[[  5  24 -41   1   5]
 [  0  10 -28 -24  -5]
 [ 10  30 -33 -17 -28]
 [ 20 -13 -21  17  19]]
|
[[  0  10 -28]
 [ 10  30 -33]]

[[  6  34  -2 -13  -7]
 [  5  10  10 -21   2]
 [-34  26  12  37   3]
 [ -1 -14  25 -20  13]]
|
[[  5  10  10]
 [-34  26  12]]

[[-22 -17   0  -9   4]
 [ 40  31  -1  14 -12]
 [ -7 -10  19 -14  20]
 [  8   6  17   2   6]]
|
[[ 40  31  -1]
 [ -7 -10  19]]

[[ -6  29  12]
 [  2  38   2]
 [  8 -10  -6]
 [-21 -10   7]
 [ 10  -5  11]]
|
[[  2  38   2]
 [  8 -10  -6]]

[[-37  -2  24  32]
 [ -4 -36  10  -4]
 [ 29 -32 -26  31]]
|
[[ -4 -36  10]
 [ 29 -32 -26]]

[[ -1  -5  -8  35]
 [ -9  27  32  26]
 [ -4 -10  29 -15]
 [ 23 -43 -10   9]
 [ -5   0 -11 -20]]
|
[[ -9  27  32]
 [ -4 -10  29]]

[[-11 -40 -31  -7  44]
 [-32 -16  11 -38  41]
 [ 39  24  21 -21 -11]
 [ -3   3  36  42 -40]
 [ -6  39  39 -17  15]]
|
[[-32 -16  11]
 [ 39  24  21]]

[[25  0  4  9]
 [40  0  3 10]
 [12  0  1  7]]
|
[[40  0  3]
 [12  0  1]]
---
[[ -5  -9  -6 -26  -6   1  -8  -1  -1   5  -3  -5 -37  -2  19]
 [ -4  19  -4  -3 -32  -2 -10   3  -3  -5  -3 -10 -15 -31  -7]
 [  6  -1  -6   0  -5  -2 -16   9  13 -14  -1  11 -14 -10 -10]
 [  5  17  18  -5  -1  11  25   0  15   2  17  20  -2  -7  19]]
|
[[ 19  -5  -9  -6 -26  -6   1  -8  -1  -1   5  -3  -5 -37  -2]
 [ -7  -4  19  -4  -3 -32  -2 -10   3  -3  -5  -3 -10 -15 -31]
 [-10   6  -1  -6   0  -5  -2 -16   9  13 -14  -1  11 -14 -10]
 [ 19   5  17  18  -5  -1  11  25   0  15   2  17  20  -2  -7]]

[[-11  13   2  13  39 -20  11  23 -18  22  -2]
 [-13 -13  23 -17  -1 -15  -5   9  -6 -21  -3]
 [-10  13   5  19   6  -6   5   7   4  -4  -6]]
|
[[ -2 -11  13   2  13  39 -20  11  23 -18  22]
 [ -3 -13 -13  23 -17  -1 -15  -5   9  -6 -21]
 [ -6 -10  13   5  19   6  -6   5   7   4  -4]]

[[ 20  47  30]
 [ 16   0 -18]]
|
[[ 30  20  47]
 [-18  16   0]]

[[ 23  -7  -6  25  11  -4 -23  -3]
 [ 17 -12  -4  -8  -4  -8  -4   7]
 [  4  17 -12  -2  -5 -16 -11  20]
 [  6  13 -19   2  15  -3  -4 -11]
 [ 12 -13  -4 -21 -10 -19  -7  -4]
 [ 19  -1   0  -9   8   1   9  27]
 [ 10 -13  -4   2  10  -7   5   6]
 [  2  15   5  28 -13  -4 -22  -6]
 [  7 -10   5  36  -7 -15  -5   8]
 [ -4 -11   9   9 -21 -22  11   9]
 [ -1   4  21   7  14  -3  -5   5]
 [-20  -5 -13  26 -14 -20  13  13]]
|
[[ -3  23  -7  -6  25  11  -4 -23]
 [  7  17 -12  -4  -8  -4  -8  -4]
 [ 20   4  17 -12  -2  -5 -16 -11]
 [-11   6  13 -19   2  15  -3  -4]
 [ -4  12 -13  -4 -21 -10 -19  -7]
 [ 27  19  -1   0  -9   8   1   9]
 [  6  10 -13  -4   2  10  -7   5]
 [ -6   2  15   5  28 -13  -4 -22]
 [  8   7 -10   5  36  -7 -15  -5]
 [  9  -4 -11   9   9 -21 -22  11]
 [  5  -1   4  21   7  14  -3  -5]
 [ 13 -20  -5 -13  26 -14 -20  13]]

[[ 21 -12  14  -1]
 [  0 -23  -2  25]
 [ 42 -15  30  10]
 [ 39   8  38   3]
 [ 20 -18  35  17]]
|
[[ -1  21 -12  14]
 [ 25   0 -23  -2]
 [ 10  42 -15  30]
 [  3  39   8  38]
 [ 17  20 -18  35]]

[[  7  -6  -6]
 [ 20   8  -4]
 [-28 -26  -4]
 [ 29   3 -11]
 [ 35  35   7]
 [-25  -2  10]
 [-18 -12   1]
 [-25 -15   0]]
|
[[ -6   7  -6]
 [ -4  20   8]
 [ -4 -28 -26]
 [-11  29   3]
 [  7  35  35]
 [ 10 -25  -2]
 [  1 -18 -12]
 [  0 -25 -15]]
---
[[-14  -7  -1  -8  -1  -9  -2  -5  -8  -3  -8  -4 -12   8  -9]
 [-13  34 -14  -1  31  -2   6  14  15   4 -19 -29   4   5 -13]
 [ 22   0  -5  20  -2  12  -7 -16  21   0 -23 -15  -4  -3  -7]
 [  8 -13 -14  -3  -2  -3  20  -3   7  40  -3 -18 -12  26  16]
 [ 11   0  17 -10  -5  -4  -1  -5 -15   9  23  30  -6  -2   3]]
|
[[ 22   0  -5  20  -2  12  -7 -16  21   0 -23 -15  -4  -3  -7]
 [ 11   0  17 -10  -5  -4  -1  -5 -15   9  23  30  -6  -2   3]
 [  8 -13 -14  -3  -2  -3  20  -3   7  40  -3 -18 -12  26  16]
 [-13  34 -14  -1  31  -2   6  14  15   4 -19 -29   4   5 -13]
 [-14  -7  -1  -8  -1  -9  -2  -5  -8  -3  -8  -4 -12   8  -9]]

[[-35  20 -18 -22 -19  -6 -10]
 [ -9  17   8  12  -4   5   8]
 [-32   7 -12 -27  -8  -6  -5]]
|
[[ -9  17   8  12  -4   5   8]
 [-32   7 -12 -27  -8  -6  -5]
 [-35  20 -18 -22 -19  -6 -10]]

[[  3   6   6  12 -38  22 -18  -5]
 [  2 -25 -10 -17  31 -23   4  -1]
 [  6   2  -9  13 -33  24 -17 -16]
 [-14 -10 -41   8  17  -8  11  -1]
 [ 18  13  34  -6 -10  -1 -18  20]
 [-13   9  25   1  18 -14  27  20]
 [ 15  11  36  -8  -7  -5 -15  22]
 [-11   1  13   1  27 -17  33  10]
 [ 12   9 -28 -13  -6  13 -30 -15]
 [ -3   5  24  11 -36  14 -12  11]]
|
[[ 18  13  34  -6 -10  -1 -18  20]
 [ 15  11  36  -8  -7  -5 -15  22]
 [ 12   9 -28 -13  -6  13 -30 -15]
 [  6   2  -9  13 -33  24 -17 -16]
 [  3   6   6  12 -38  22 -18  -5]
 [  2 -25 -10 -17  31 -23   4  -1]
 [ -3   5  24  11 -36  14 -12  11]
 [-11   1  13   1  27 -17  33  10]
 [-13   9  25   1  18 -14  27  20]
 [-14 -10 -41   8  17  -8  11  -1]]

[[  6 -16   5  12  -1  -7  -8]
 [  0 -23   0  15   5  -5  -6]
 [  4 -27   3  18   0  -8  -9]
 [-36  -1 -49   5  33  15  15]
 [  1 -26   1  16   5  -8  -7]
 [ 12  -3  14   2 -11  -8 -10]
 [ 22   0  31  -2 -23 -12 -11]
 [ 10   4  13  -7 -15  -4  -4]
 [-20  -4 -24   7  18   9   9]]
|
[[ 22   0  31  -2 -23 -12 -11]
 [ 12  -3  14   2 -11  -8 -10]
 [ 10   4  13  -7 -15  -4  -4]
 [  6 -16   5  12  -1  -7  -8]
 [  4 -27   3  18   0  -8  -9]
 [  1 -26   1  16   5  -8  -7]
 [  0 -23   0  15   5  -5  -6]
 [-20  -4 -24   7  18   9   9]
 [-36  -1 -49   5  33  15  15]]

[[15 24 23]
 [20 13 14]
 [16 17 23]
 [12 23 27]
 [26 29 14]
 [14 21 28]
 [ 8 15 16]
 [35 -2  5]
 [ 9 15 26]]
|
[[35 -2  5]
 [26 29 14]
 [20 13 14]
 [16 17 23]
 [15 24 23]
 [14 21 28]
 [12 23 27]
 [ 9 15 26]
 [ 8 15 16]]

[[-36  26 -39 -28   5 -36  10  47]
 [-27 -25  -3   1  33   9  26 -28]
 [ -7   3  -3  -8  -1  -9   6  12]]
|
[[ -7   3  -3  -8  -1  -9   6  12]
 [-27 -25  -3   1  33   9  26 -28]
 [-36  26 -39 -28   5 -36  10  47]]

[[ 34  10  27  30 -45 -30   8   1  41 -35]
 [-35 -11 -19 -31  28  29   0   1 -26  31]
 [-11 -29  40 -28 -41  26  30  39  46  27]]
|
[[ 34  10  27  30 -45 -30   8   1  41 -35]
 [-11 -29  40 -28 -41  26  30  39  46  27]
 [-35 -11 -19 -31  28  29   0   1 -26  31]]

[[33 11 14 14  1 24 -9]
 [34 11 13 15  1 24 -9]
 [31 10 14 13  0 23 -8]
 [27  9 13 12  1 20 -8]
 [30 10 13 13  0 22 -9]
 [35 11 14 16  1 26 -9]
 [32 10 13 14  1 23 -9]
 [29  9 13 13  1 21 -9]
 [28  9 13 12  1 21 -9]]
|
[[35 11 14 16  1 26 -9]
 [34 11 13 15  1 24 -9]
 [33 11 14 14  1 24 -9]
 [32 10 13 14  1 23 -9]
 [31 10 14 13  0 23 -8]
 [30 10 13 13  0 22 -9]
 [29  9 13 13  1 21 -9]
 [28  9 13 12  1 21 -9]
 [27  9 13 12  1 20 -8]]
